Each row is followed by its class number.
[-51  -9   4 -22  13  22  -1  15 -12   0 -25   7   8 -44  35 -15  -9 -46
 -26  -8  31  29  33  -5   5 -39  53   2  14   0 -43  43 -45 -43]
10
[-23 -28  -8  47  19  11  36  -9  14 -24 -20   7  40  34   9  50  26   2
   9   9  37  13  -1 -28  13 -11  13 -21 -14  -5  13  -9 -20 -39]
5
[ -1  -2  20   1  22  26 -18   9   8  -2 -38  12  22 -31   2 -13  -2 -25
 -13  10  28  31  10 -24   0 -42 -19   7  55  24 -42 -11 -34 -16]
9
[-10   6 -29 -39 -17 -23  23  16  12 -35   6 -15  38 -14  21  13  -9 -19
 -17 -19  30 -14  24  30 -31   6  53 -17 -55 -47  40  17  29  24]
4
[ 41   3  18 -18 -14  15 -29  12   1 -26 -29 -23  61   3 -14  -3 -11 -23
 -18 -16  11 -19 -15  -2 -16  35  11  18 -16 -42  34 -11  93  35]
8
[-20 -27 -21  -2   4   1  35   5 -22  12  22   0 -31  46  24   8  27  -7
   0   7 -17  -7   6  -2  27  34   8 -25 -44 -13   1  21 -26 -10]
1
[ 25  -5  35  55  -5  35  21   0  32   0 -28  13  36  32 -40  20  49  17
  22  18  19   7 -16 -38   0 -12 -40  -3  34  19  16 -49  27 -29]
0
[ 12 -24  13  53  13  10  47 -27  12 -12 -15  17  22  23 -13  35  54  15
  11  20  15  22  40 -19   6 -29 -40 -14  15  17  23 -33  -1 -52]
7
[ 10 -27 -25 -14  10  14  57 -14  12 -21   3  -7  39  -2 -22  22  18 -45
  -7 -12  41 -66 -51  -8  -1 -21 -14   4   6  -4  14 -27  10 -36]
4
[  6  -1  29 -16   4  22  22 -11  -4 -20  -8 -11  29  -1 -25  -5 -13 -52
 -19  -1  50 -37 -54 -10   5   0  27  12  12 -27  -7 -12  20  -2]
3
[-25  49  14  11 -21  21 -27  -7 -20  -5 -62   9   6 -17  36  19  13 -21
   1 -35  22  44  -9   2 -38  48 100  -4 -45 -16   2  10  59  23]
2
[ 31 -19  38  12 -14  39   8   4  -4  12  22  -1 -12  55 -19  -1  39  14
  17  12 -38 -21 -10 -15  19  45 -22   0  -9   4   5 -23  40 -11]
2
[ 47 -14   4  30 -23 -11   1  -8  33 -22 -15   7  42   4 -36  16  13  22
  15  21   2 -23  -7  -6   0 -12 -60  16   9   4  42 -44  45   9]
9
[  0   5  26 -26  -5  21  20   6  -3 -15 -30 -13  44 -17   2 -22 -14 -63
 -16 -11  50 -50 -50   6 -30  38  57 -27 -14 -49  14 -10  52  11]
1
[ 50 -17  -8  39  -3 -31   6 -12  26 -30 -21   5  51   6 -45  28  10  28
  -3  -1  13 -30   4  -8 -10 -20 -35  35 -10  11  29 -31  35 -13]
10
[-11   4  23  22  11  24  29   4   4   0 -15  10  25  31   0  24  40  10
  16  14  24  30   5  -9   1  -4  -8 -27  -3   6  20 -18  16 -20]
0
[-13  55   9  16   8   1 -23 -16  -8 -22 -59  -1 -27 -21  16  18  18  21
  -4 -29  12  36  -4   4 -54  27  42  -6 -18   4  -6 -14  39  42]
4
[  0 -18  13  -4  -7  12  32  -6   4 -25 -18   3  35 -10 -22  -6   4 -34
  -8 -11  42 -43 -43  11 -19  23  28  -9 -20 -22  14 -20  19 -19]
1
[-40 -36 -13 -20 -15   8  46   2 -18   4  51  -1 -32  46  34  18  22  12
   5   8 -18 -14  25  29  32  37  16 -41 -76  -8  22  16 -19 -27]
0
[  9 -32 -24   9  30 -25  59 -10   1 -29  -7  12  43  -9 -17  25  31 -24
  -7   6  47 -48 -52  11   2 -13 -18 -10 -12   7  14 -21 -35 -20]
1
[ 12 -51 -31  21  44  -6  22 -13  14   7  -9  18   4 -31  -1  20  12  -6
  -3  31 -10  11  18 -41  30 -82 -93  20  67  54 -33   0 -93 -45]
5
[  4 -44 -21  -7 -21 -17  17  11  11 -42 -33  -9  42   7   2  23 -12   6
   2 -19   1 -10 -27   9  -3  17 -15  12 -18 -12  44 -18  45  10]
5
[-31 -15 -48  31  15 -32  13 -33 -22 -29 -46  18 -19  -3  52  71  16  15
  -8 -19   9  38  32   7  -8  -1  18 -13 -60  23   8  11 -48  -5]
5
[ 22 -16 -36  11  20 -32  41 -18   7  12  12 -10 -25  -8 -25   0 -40 -18
 -16  15  15 -39 -26  -8  25 -52 -39  -4 -32 -13  24  41 -47 -10]
10
[-23  -4  41   1   0  24  -2   2 -37  16  32  -7 -29  37   5 -11  23  17
  16  12 -25 -28 -11  -4  19  48  13  -2 -19   8 -30  10  19 -24]
10
[-27   3 -39  51   5 -37  24 -42 -10 -26 -39  25 -28 -13  46  56  33  12
   0  -1  12  42  41  22 -11 -19   6 -32 -39  14  37  -2 -28   2]
7
[ -6 -28  -3 -18  33  20  23   2  -6  18 -28  17   3 -29  12  -6   0 -45
 -35   9  18  44  42 -25  31 -76 -36  19  51  23 -34   5 -64 -59]
3
[-49  14 -18  10  12  -8  14 -23 -19 -28 -38  10   3  -2  68  55  18   3
   6 -24  21  38  27  28 -29  11  71 -35 -53  -7  31  14  -2  11]
5
[  8 -10 -27  28  23 -20  28 -43 -10 -24 -37  25  -7  17  23  70  41  39
   4  -4  -4  41  44 -14   7 -18 -45 -12 -22  32  26 -18 -14   5]
6
[ -9  -8   4  39  36  13  35  -1   0 -10 -38   7  32  26  -8  48  54   9
  -5   8  45   7   9 -38  -3  -1 -22 -37  -1  23 -13 -40  -6 -40]
4
[ 22 -21 -19  -9   9   7  36 -14   9 -16  -2   3  21 -21 -30  21  26 -24
  -1   6  23 -74 -37  -6  -2 -20 -54  -4  27  21   2 -40   1 -25]
4
[ 30  -1  15  29 -24  -2  -4   0  31  -7 -32  -3  57 -25 -34  -2  -8  15
   5   4  13 -18 -36   5 -26   3   0  13 -10 -13  49 -22  51  27]
9
[-26  -7  -5 -17  25   6  12  10   9  -2 -16   5  -1 -26  25   1   3 -38
 -26  12  35  38  39 -21  16 -51   1 -12  33  13 -45  16 -69 -21]
0
[ 25 -44 -38  52  29 -16  58 -24  23  -8   2  31  11  30 -24  61  51  29
  16  37   7  24  36 -29  46 -52 -97 -14 -13  38  24 -23 -43 -57]
2
[ 22   1  28  53   5  31   3  -1  23   1 -45   9  28  33 -40  20  30  20
  12   1  18  23  20 -29 -11   1 -19 -10  39  11   8 -46  32 -28]
7
[ -2   2  29  32  -4  24  27 -31  -1  -2 -19   1  20  29 -17  30  43 -13
   8   3  28  -1  22 -15   1   3  17  -6  16  -9  14 -22  34 -36]
7
[ 24 -17  45   2 -17  54   7  -2 -11   8  14 -14 -23  53 -27 -20   9  -6
   9   1 -22 -25 -13 -18   7  50 -13  -1  11 -14  -8 -18  47 -17]
7
[ 13  -1 -38 -30  19  -5  40  18   9  21  15 -16 -19  -2 -13  -8 -41 -24
 -25 -12  20   0 -32  15   7 -24  17  -9 -49 -32  24  66 -61  20]
0
[ 37  55  35  13   5  30 -28 -32  -1  -3 -45   2 -14  -5   4  12  16   9
  14 -17  -2   2  -8   2 -49  18  17  -7  11   8  14 -29  58  61]
9
[ 12 -21  25  -9 -14  32  12   3 -10  14  36   4  -8  45  11  -7  18  16
  15   2 -43 -20   4 -16  12  27 -14  -4  -4   2   6  -5   8 -10]
6
[-13 -28  -9  -8  16  11   4  11  -9  -4 -31  23  29 -25  37  17   4 -34
 -34   3  21  51  67 -32   7 -51  -3  -5  18  16 -32  29 -85 -25]
6
[ 45 -30 -28  11 -12 -18  14  -4  24 -24 -15   9  42   9 -17  39   9  28
  -3 -15  -3 -34  19  16  -4   1 -18  27 -34  -1  47 -25  21 -29]
5
[-44 -10  -7   1  18  14  16  19 -15 -22 -18  -1  44  15  48  31  27  -8
  -1  -6  34  43  24 -11   5  15  43 -44 -47 -20  11  19   3 -13]
8
[ 35  -6  25  41  19  28  16  -1   4  -1 -26  14  44  39 -29  24  54   8
   3  14  19  -3  15 -28 -13  20 -12 -12  -1   4   5 -34  19 -20]
1
[-18 -62  -9  -8  -9   6  46   6 -22   1  28   1 -34  40  11  17  23  -2
   4  20 -25   3  12  -6  48  21 -39 -36 -43  11   5  18 -36 -17]
2
[-55  -6 -29 -22  24 -20  52 -11  -1 -19  18  -3  43 -39  43  18 -15 -30
  -4   3  60  -2 -17  27  -3 -23  69 -37 -61 -28  20  41 -38   0]
9
[  1  -8  10   8  23  17 -13  -4  -5  11 -32  17  17 -28  21   5   7 -30
 -29  28  16  14  37 -43  23 -38 -28   0  48  16 -39   2 -49 -23]
6
[ 15 -11 -55 -14  33 -20  37  -1  18  11  13 -13 -18 -13  18   7 -42  -4
 -27 -16   6 -19 -10  16   8 -25  34  -3 -64 -34  24  56 -65  -6]
5
[ 23   8 -14 -25  21  -5  22  13   7  12  14 -13   0   5 -29  -3 -29  -8
 -26 -11  31 -28 -29  22   2   3  20  -5 -46 -22   8  27 -32   5]
0
[ 10  -2 -14 -34  27 -17  34   7  -4  10  22 -15  17  -5   8  -4 -36 -20
 -36  -7  20  -9  -5  21   4 -18  40 -12 -50 -47  34  65 -52  29]
6
[-18 -12  16 -14   6  21  21  -3 -21  -3  26 -12 -48  38  14  -2  25   9
 -11  -6 -21  -4  20  -2   5  32   3 -13 -33   1 -20  -1  -7 -21]
4
[  4 -37  -6 -12  25  29  -1  10   5   4 -39   7  11 -46  12  -4  17 -32
 -16   5  -1  30  37 -50  19 -58 -59   1  69  36 -41   3 -48 -29]
8
[ 15  20  -4 -26  10  13  10  12   3  12  -9 -22  -8 -12  -7 -31 -55 -26
 -12 -27  16 -28 -53  11 -15  -1  42  -1 -33 -42  20  40  25  16]
10
[ 10 -16  19  61  15   6  24  -1  18 -14 -24   7  20  33 -21  21  36  32
  10  16  15  33  12 -32   0  -1 -23 -15  11  10   3 -29   3 -23]
7
[  5 -37 -44   3  -5 -46  30  11   3 -33 -19   8  53 -11   2  23   9 -10
 -21   1  22   6   9  21  -4  -2   0   8 -52 -19  42  11  -6   6]
1
[-10  20  25  30  15  33  10   7 -12   7 -30   2  26  34  -8  22  46  -6
  11   7  26  15 -14 -31 -13  11 -10 -17  16   6   1 -26  36 -21]
4
[-21 -45 -14  23  22   2  54  -1   4 -19 -18  11  38  32  15  58  37  27
  21   5  17  25  28 -19  11 -12 -23 -31 -16  20  20 -12 -20 -44]
5
[ 70 -18  53  10 -11  64  -3   3   4   9   4 -13 -16  48 -37 -24  24  15
   1  -3 -43 -44 -10 -20  -6  57 -26  13  21  -4  -8 -40  61  -9]
7
[-22  -1   0 -38  -1  -9  38   1  -6 -26  10  -6  44 -14  22  10 -18 -36
  -3  -6  52 -29 -29  -2  -2   3  46 -25 -28 -36  10  22  -4   5]
6
[  63  -31  -40   12   44  -34   69  -34   46    9   49    6  -22  -10
  -52    1  -16   28    7   28   -5  -20  -10  -10   32  -98 -114   15
   -1   22   26    7  -84  -29]
9
[ 23   9 -15 -31  19   9  11  20   2   7   3 -18 -23   5 -26 -28 -45 -19
 -24 -24   9 -13 -46  10 -16  -3  -9   2 -25 -25   8  20 -11   7]
4
[-10  -8  25 -19  -8  38 -13  10 -17  -4  20 -12  -1  40  21   1  21   2
   2 -25 -20  -7  28   2  -7  51  49 -22 -35 -13  -2   5  18   0]
8
[  55  -39  -36   22   -3  -34   30  -10   30  -23   10   17   22   31
  -38   40   24   25   -1   16   -7  -14   26   15   22  -45 -100   22
   -1   27   52  -41  -14  -20]
0
[-23 -27 -24 -34  37   0  30  10  -4   9 -19   8  -1 -35  16   9  22 -29
 -20   2   8  30  48  -6   6 -73 -57 -12  63  42 -22   1 -66 -30]
4
[-11 -30  21 -21   7  17  28  19 -20  -3  12 -22 -13  40  -2 -19  11   0
 -11 -17 -10   0 -21 -17   0  66  41 -10 -41 -20 -31  24  -3  18]
1
[ 12   7   6 -20   5  16  22 -18  12 -21  -8  -7  14 -21 -26  11   9 -30
  -4  -7  42 -80 -34   0 -17   4  -5 -16  19  -1  -7 -44  28 -17]
4
[-41 -55 -41   6  10 -34  75 -17   9 -23   9  17  39 -37  15  33   9 -16
 -15   2  45 -17  -3   1  20 -43  19  -7 -36  13   3  -2 -69 -59]
3
[-35 -27 -12 -13  -6   0  49   6  11 -17 -12  -5  41 -20   3  22   3 -43
  -9  -3  60 -33 -35   0   2  -8  35 -34 -11  -7   6   2 -25  -8]
0
[  5  17  11  26  30  26  19   3   2  -9  -9  11  23  32 -13  28  59  11
   6  11  29   5   2 -15   1  -4 -17  -2   7   7  -3 -32  16 -46]
4
[-37 -57  -6  -7  -2   0  46  -7 -17  -9  32  -4 -53  37  36   2  12  15
  -6   0 -35  23  49  17  27  17  -7 -34 -40   1   5  13 -39 -27]
7
